Below is a small trained network, with its code and all its weights. Each question gives an input and a class and asks what happens when units are switched off, that is, made to give their printed mean instead of their output.

import numpy as np


def w(rows, s, z=0):
    codes = np.array(rows[::2]) - 128.0
    scale = np.full(codes.shape[1], s)
    scale[-1] = z or s
    return codes * scale


def f(y):
    return y / 2 * (1 + np.tanh(0.7978845608 * (y + 0.044715 * y**3)))


def log_softmax(a):
    a = a - a.max(-1, keepdims=True)
    return a - np.log(np.exp(a).sum(-1, keepdims=True))


def net(x, mask):
    res = np.array(x, float).reshape(1, 5) / 4 @ E
    y = f(res @ A[0][:, :-1].T + A[0][:, -1])
    res = res + np.where(mask, y, B[0][:, -1]) @ B[0][:, :-1]
    return log_softmax(res[-1] @ U[:, :-1].T + U[:, -1])


A, B = {}, {}
E = w([
[138,251,254,166,161],'x0',
[125,129,127,133,128],'x1',
[128,126,127,129,128],'x2',
[221,166,55,48,251],'x3',
[219,190,79,234,63],'x4',
],0.009)
A[0] = w([
[116,92,93,30,254,142],'neuron 1',
[227,245,172,117,190,98],'neuron 2',
[210,59,21,136,199,150],'neuron 3',
[9,80,205,26,102,169],'neuron 4',
[24,21,37,74,73,254],'neuron 5',
[143,122,28,92,205,224],'neuron 6',
[165,76,58,193,49,134],'neuron 7',
[54,75,198,78,236,222],'neuron 8',
[142,139,136,25,204,124],'neuron 9',
[249,213,81,105,253,150],'neuron 10',
],0.0087,0.0061)
B[0] = w([
[166,43,167,144,198,230],'neuron 1',
[37,82,107,148,63,211],'neuron 2',
[244,175,43,76,161,216],'neuron 3',
[58,191,172,2,73,216],'neuron 4',
[211,65,98,22,33,249],'neuron 5',
[181,91,62,33,180,225],'neuron 6',
[226,161,98,215,94,191],'neuron 7',
[48,57,187,45,214,229],'neuron 8',
[84,100,132,195,207,199],'neuron 9',
[23,85,13,63,113,251],'neuron 10',
],0.0092,0.013)
U = w([
[89,60,78,67,82,192],'0',
[193,57,129,94,229,4],'1',
[217,66,119,196,64,65],'2',
[185,168,33,120,209,2],'3',
[59,223,206,78,150,120],'4',
[44,81,120,149,247,37],'5',
[104,201,171,222,87,252],'6',
],0.011,0.0063)

Each question gives the input, the list of numbers given to net, and the class t.
The units are the neurons (one row each of A and B). Each row of codes is followed by its name. A weight is (code - 128) times the scale printed after its matrix; where a second scale follows, it is the last column's (A, B and U).
mask holds one flag per neuron, in row order. A switched-off neuron (its flag False) gives its mean, the last column of its row in B, instead of its output. The means were averaged over made-up inputs and are rounded, as every weight is.
A unit's drop is (log p(t) with every unit on - log p(t) with that unit switched off) / (log p(t) with every unit on - log p(t) with every unit switched off).
The circuit of an input: a set's keep is (log p(t) with only the set's units on - log p(t) with every unit switched off) / (log p(t) with every unit on - log p(t) with every unit switched off). Starting from all 10 units, units are removed one at a time, each time the one whose removal leaves the highest keep (on an exact tie, the one counted first), for as long as the keep stays at least 0.8.
units of the circuit, in order: the units of the circuit, biggest drop first
unit that matters most: the unit with the biggest drop
k most important neurons: the k neurons with the biggest drops, biggest first
drop when u is switched off: that unit's drop, to one decimal
input [1,-6,4,7,0], class 5: units of the circuit, in order => (neuron 5; neuron 9)
input [-7,-4,-3,2,8], class 3: units of the circuit, in order => (neuron 3)
input [-2,-3,-5,-7,2], class 2: units of the circuit, in order => (neuron 10; neuron 7)
input [2,8,-2,-8,-2], class 4: units of the circuit, in order => (neuron 10; neuron 4; neuron 6)
input [1,3,2,8,-8], class 5: 4 most important neurons => (neuron 9; neuron 10; neuron 8; neuron 5)
input [-1,4,4,-1,2], class 2: units of the circuit, in order => (neuron 10; neuron 8)
input [-8,1,-2,4,1], class 3: 2 most important neurons => (neuron 3; neuron 8)
input [-8,7,-5,1,7], class 3: 2 most important neurons => (neuron 3; neuron 6)
input [1,-1,2,4,0], class 5: 2 most important neurons => (neuron 5; neuron 4)
input [-5,-1,2,-3,5], class 2: drop when neuron 6 is switched off => 0.0
input [3,-8,-1,-1,-7], class 4: drop when neuron 4 is switched off => 0.6
input [5,-3,-3,6,8], class 0: drop when neuron 2 is switched off => 0.2
input [1,3,-8,0,1], class 6: drop when neuron 10 is switched off => 0.2
input [1,6,6,5,-6], class 5: unit that matters most => neuron 9
